Below is a small trained network, with its code and all its weights. Each question gives an input and a target symbol and asks what happens when units are switched off, that is, made to give their printed mean instead of their output.

import numpy as np


def w(rows, s, z=0):
    codes = np.array(rows[::2]) - 128.0
    scale = np.full(codes.shape[1], s)
    scale[-1] = z or s
    return codes * scale


def norm(h):
    return h / np.sqrt((h * h).mean(-1, keepdims=True) + 1e-5)


def f(y):
    return np.maximum(y, 0)


def softmax(a):
    e = np.exp(a - a.max(-1, keepdims=True))
    return e / e.sum(-1, keepdims=True)


def log_softmax(a):
    a = a - a.max(-1, keepdims=True)
    return a - np.log(np.exp(a).sum(-1, keepdims=True))


def net(x, mask):
    ids = ['ΓΣΦΨΩαβδεζθλμξπτ'.index(c) for c in x.split()]
    T = len(ids)
    res = E[ids] + P[:T]
    u = 0
    for l in range(2):
        r = norm(res)
        for j in range(2):
            rows = slice(3 * j, 3 * j + 3)
            q, k, v = (r @ M[l][rows].T for M in (Q, K, V))
            z = softmax(np.where(np.tri(T) > 0, q @ k.T / 3**0.5, -1e9)) @ v
            o = O[l][rows]
            res = res + np.where(mask[u + j], z, o[:, -1]) @ o[:, :-1]
        u += 2
        y = f(norm(res) @ A[l][:, :-1].T + A[l][:, -1])
        res = res + np.where(mask[u : u + 8], y, B[l][:, -1]) @ B[l][:, :-1]
        u += 8
    return log_softmax(norm(res)[-1] @ U[:, :-1].T + U[:, -1])


Q, K, V, O, A, B = {}, {}, {}, {}, {}, {}
E = w([
[117,129,176,144,198,119,166,154,133,123,143,151],'Γ',
[160,234,71,110,143,146,157,30,79,75,150,133],'Σ',
[153,120,118,128,88,80,176,129,105,84,76,169],'Φ',
[105,145,158,141,112,152,66,157,123,114,44,92],'Ψ',
[155,105,118,169,120,113,158,138,143,52,91,69],'Ω',
[208,137,168,47,94,48,77,100,68,120,161,138],'α',
[120,189,140,127,59,195,114,124,35,131,197,125],'β',
[87,117,180,174,142,133,158,178,94,115,104,127],'δ',
[126,252,148,142,65,101,83,124,93,196,202,83],'ε',
[156,115,145,94,224,98,129,112,160,89,132,112],'ζ',
[136,170,162,190,175,129,72,138,97,124,74,77],'θ',
[226,103,165,153,151,139,134,87,42,187,160,87],'λ',
[164,75,131,113,133,175,120,132,152,146,45,119],'μ',
[100,76,169,111,108,141,157,98,164,110,160,127],'ξ',
[124,118,123,89,119,163,127,73,182,74,103,134],'π',
[125,139,186,144,96,90,145,72,136,157,118,97],'τ',
],0.0036)
P = w([
[61,158,35,136,188,134,20,189,149,162,203,82],'0',
[192,202,173,183,135,144,141,154,181,154,88,246],'1',
[113,190,144,19,154,165,224,185,134,149,88,47],'2',
[13,48,102,139,156,118,113,45,30,132,51,199],'3',
[163,133,245,177,79,154,120,130,132,84,98,253],'4',
[40,146,216,14,119,171,246,145,65,135,84,44],'5',
],0.0018)
Q[0] = w([
[124,162,139,9,136,152,210,172,109,131,118,1],'L0H0',
[195,173,247,164,98,158,158,166,178,100,101,159],'L0H0',
[193,200,109,109,142,154,96,150,167,117,185,134],'L0H0',
[191,110,88,186,110,126,57,125,167,135,204,186],'L0H1',
[54,71,122,170,153,112,90,89,92,116,95,150],'L0H1',
[98,106,36,71,139,105,105,138,91,164,199,95],'L0H1',
],0.0055)
K[0] = w([
[30,43,70,165,145,85,67,62,68,102,117,160],'L0H0',
[54,167,77,3,135,128,202,110,54,96,119,26],'L0H0',
[82,48,166,107,109,132,130,194,154,169,117,26],'L0H0',
[108,235,133,117,141,130,186,177,245,88,103,82],'L0H1',
[240,154,182,170,92,158,124,144,148,137,142,194],'L0H1',
[85,134,101,232,154,114,80,118,250,118,79,199],'L0H1',
],0.0045)
V[0] = w([
[93,116,81,218,72,127,179,190,94,68,107,59],'L0H0',
[148,121,209,192,222,135,143,201,41,175,147,167],'L0H0',
[80,32,170,146,99,74,130,215,235,151,126,168],'L0H0',
[191,103,62,136,134,253,130,163,81,182,178,142],'L0H1',
[83,67,146,218,169,193,191,70,189,202,93,72],'L0H1',
[241,55,122,127,123,92,104,113,60,183,47,126],'L0H1',
],0.0033)
O[0] = w([
[153,74,46,150,110,99,154,156,24,195,89,161,253],'L0H0',
[166,200,182,113,106,118,140,228,111,63,102,116,118],'L0H0',
[130,42,188,183,60,112,156,205,166,164,166,126,83],'L0H0',
[155,83,168,188,132,172,160,56,73,85,189,91,110],'L0H1',
[159,223,130,247,130,166,169,113,186,152,81,129,149],'L0H1',
[252,122,137,147,175,127,69,120,137,149,186,148,141],'L0H1',
],0.0039,0.0025)
A[0] = w([
[173,80,189,143,5,145,162,191,91,124,149,175,163],'L0N0',
[82,143,184,156,151,166,62,171,97,206,117,62,97],'L0N1',
[134,47,154,160,93,59,108,120,189,157,103,80,163],'L0N2',
[107,110,148,124,180,84,143,76,35,38,158,171,226],'L0N3',
[148,89,149,115,121,107,198,19,179,105,133,180,128],'L0N4',
[138,173,153,178,74,119,188,221,136,102,146,164,183],'L0N5',
[120,64,94,149,158,166,141,148,142,221,118,198,39],'L0N6',
[113,134,109,114,151,145,119,197,115,78,80,188,1],'L0N7',
],0.0029,0.00088)
B[0] = w([
[86,2,212,80,146,147,115,78,87,207,131,17,226],'L0N0',
[207,119,191,152,56,178,103,81,131,108,169,239,176],'L0N1',
[216,107,179,51,105,84,146,145,148,196,89,42,199],'L0N2',
[216,131,182,59,19,168,214,105,120,206,98,76,252],'L0N3',
[143,48,82,145,201,169,163,104,21,140,103,72,186],'L0N4',
[108,100,117,116,172,77,116,28,73,86,55,52,232],'L0N5',
[84,207,175,15,241,158,166,158,130,152,120,94,241],'L0N6',
[115,108,76,51,152,174,109,125,136,129,44,90,170],'L0N7',
],0.0024,0.0021)
Q[1] = w([
[191,141,76,83,47,97,120,83,61,79,222,121],'L1H0',
[147,86,195,68,172,144,155,134,131,190,22,57],'L1H0',
[34,101,62,150,102,130,60,205,199,75,230,239],'L1H0',
[189,167,185,32,195,195,173,2,21,130,70,62],'L1H1',
[66,67,104,254,116,46,123,186,158,68,141,86],'L1H1',
[125,105,114,35,147,99,133,122,18,86,98,59],'L1H1',
],0.0038)
K[1] = w([
[53,89,134,225,143,128,128,195,217,166,93,62],'L1H0',
[101,215,145,139,88,151,88,90,65,143,229,155],'L1H0',
[189,92,144,131,189,89,212,99,141,117,26,175],'L1H0',
[67,156,78,182,140,121,66,224,187,186,182,1],'L1H1',
[199,162,193,72,69,157,124,69,57,92,144,181],'L1H1',
[98,184,142,193,165,198,71,136,186,171,163,119],'L1H1',
],0.0043)
V[1] = w([
[37,74,110,207,109,239,160,145,123,90,100,170],'L1H0',
[126,90,154,195,182,102,78,232,181,127,101,89],'L1H0',
[132,199,146,165,41,108,81,158,4,185,169,63],'L1H0',
[171,104,138,119,195,244,44,156,103,54,144,141],'L1H1',
[152,160,206,106,55,148,114,71,190,182,166,114],'L1H1',
[81,159,199,59,185,106,248,172,142,67,152,87],'L1H1',
],0.0031)
O[1] = w([
[65,110,133,53,167,253,121,87,92,136,82,77,93],'L1H0',
[98,103,166,140,229,118,84,182,166,187,85,106,79],'L1H0',
[87,148,139,226,42,180,6,158,135,114,158,194,253],'L1H0',
[168,153,99,74,188,213,82,202,96,149,123,130,42],'L1H1',
[128,127,165,72,73,184,196,93,181,197,133,199,18],'L1H1',
[93,122,148,137,187,116,150,129,99,89,191,229,116],'L1H1',
],0.0038,0.0025)
A[1] = w([
[158,135,89,88,126,158,116,127,205,163,111,156,145],'L1N0',
[47,55,134,77,158,126,207,40,172,148,143,81,70],'L1N1',
[176,55,83,148,80,183,184,143,136,46,151,169,156],'L1N2',
[102,181,148,96,155,132,104,114,123,189,88,129,102],'L1N3',
[85,134,137,125,1,146,40,93,74,119,216,133,169],'L1N4',
[132,98,91,169,150,73,101,108,102,113,124,88,16],'L1N5',
[102,118,139,125,102,136,46,142,109,135,76,58,7],'L1N6',
[104,180,152,83,148,158,115,104,103,223,178,177,33],'L1N7',
],0.0036,0.0016)
B[1] = w([
[153,129,116,137,130,107,215,114,127,96,147,148,150],'L1N0',
[130,133,97,160,126,114,2,118,125,135,175,130,172],'L1N1',
[94,167,149,138,144,111,129,131,142,196,186,169,178],'L1N2',
[83,171,121,111,123,129,104,161,155,118,145,158,161],'L1N3',
[129,74,80,142,191,127,191,183,200,89,106,113,252],'L1N4',
[151,126,145,127,162,143,189,147,124,135,159,156,192],'L1N5',
[167,144,114,74,82,112,129,125,159,128,176,139,203],'L1N6',
[104,68,86,128,168,144,148,146,179,146,112,200,147],'L1N7',
],0.0046,0.0034)
U = w([
[45,154,197,127,250,111,129,155,115,81,145,168,130],'Γ',
[128,208,58,95,100,157,187,49,56,71,138,153,132],'Σ',
[121,72,31,160,117,84,152,156,37,230,91,170,175],'Φ',
[108,210,110,78,62,178,19,183,136,136,85,111,35],'Ψ',
[146,100,94,194,140,59,112,146,107,90,47,9,253],'Ω',
[188,64,146,24,94,54,124,168,124,132,209,173,144],'α',
[82,72,87,140,52,235,187,144,123,48,171,147,91],'β',
[56,137,238,136,106,135,104,194,63,65,107,113,106],'δ',
[110,193,74,202,91,94,143,162,253,109,130,205,150],'ε',
[145,114,117,42,242,77,115,155,203,86,205,140,47],'ζ',
[177,254,129,162,132,157,11,163,88,106,152,140,68],'θ',
[240,114,195,216,157,197,137,104,125,151,215,107,168],'λ',
[175,115,152,74,160,220,140,158,206,208,52,106,139],'μ',
[45,70,136,126,150,147,67,33,153,169,191,97,77],'ξ',
[94,162,70,49,170,157,98,17,124,110,136,104,47],'π',
[61,146,204,154,58,70,153,45,195,210,119,130,98],'τ',
],0.0062,0.0027)

Each question gives the input, a string of symbols that net reads in full, and the target symbol t.
The units are the heads (3 rows each of Q, K, V and O) and the neurons (one row each of A and B). Each row of codes is followed by its name. A weight is (code - 128) times the scale printed after its matrix; where a second scale follows, it is the last column's (O, A, B and U).
mask holds one flag per unit, layer by layer, with each layer's heads first. A switched-off unit (its flag False) gives its mean, the last column of its rows in O or B, instead of its output. The means were averaged over made-up inputs and are rounded, as every weight is.
A unit's drop is (log p(t) with every unit on - log p(t) with that unit switched off) / (log p(t) with every unit on - log p(t) with every unit switched off).
The circuit of an input: a set's keep is (log p(t) with only the set's units on - log p(t) with every unit switched off) / (log p(t) with every unit on - log p(t) with every unit switched off). Starting from the 12 units with the biggest drops (on a tie, the unit counted first), units are removed one at a time, each time the one whose removal leaves the highest keep (on an exact tie, the one counted first), for as long as the keep stays at least 0.8.
units of the circuit, in order: the units of the circuit, biggest drop first
top k neurons in layer l: the k neurons of layer l with the biggest drops, biggest first
heads that matter: for each layer, one digit per head in row order, 1 if its drop is at least 0.15 and else 0, layers parted by /
input μ τ θ μ, target μ: units of the circuit, in order	[L1H1 L0H0]
input π Ω τ, target ξ: units of the circuit, in order	[L0H0]
input λ ε Σ β, target β: heads that matter	01 / 10
input β Σ τ α μ Ω, target ζ: units of the circuit, in order	[L0H1 L0H0]
input β τ ξ β μ, target β: heads that matter	01 / 10
input ε Γ μ μ Ω, target ε: top 2 neurons in layer 1	[L1N4 L1N2]
input λ Ψ Ω, target λ: heads that matter	01 / 00
input Ω Γ τ λ, target Ω: units of the circuit, in order	[L0H0 L1H1]
input Γ Ω π, target Γ: heads that matter	10 / 01
input ε Ω Ω Γ, target ε: heads that matter	00 / 10
input β α Ψ Ω Ω μ, target Φ: heads that matter	10 / 00
input τ Γ λ, target τ: units of the circuit, in order	[L1H1 L0H1]
input ε Ω ε, target ε: heads that matter	00 / 10
input Ω α Φ μ, target α: heads that matter	01 / 00
input π μ Ψ, target π: units of the circuit, in order	[L1H0 L0H0]
input Ω β μ Ω β, target β: top neuron in layer 0	[L0N2]
input Σ Ω Ω, target Σ: units of the circuit, in order	[L0H0 L1H0]
input ε β δ, target β: units of the circuit, in order	[L0H1 L1H0]
input Σ ζ ζ Ω, target Σ: heads that matter	10 / 10
input Ω τ ξ, target Φ: units of the circuit, in order	[L0H0]
input β λ Ω, target β: units of the circuit, in order	[L1H0 L0H1]
input Ω Γ μ μ Ω, target λ: heads that matter	11 / 00
input μ Φ δ, target μ: heads that matter	01 / 11
input ε Ω ζ τ Ω, target ε: units of the circuit, in order	[L1H0 L1N4]
input Ω Ω ζ Σ τ, target Ω: heads that matter	00 / 01
input Ω μ ξ μ, target λ: heads that matter	11 / 00
input τ ε ξ, target τ: units of the circuit, in order	[L1H1]
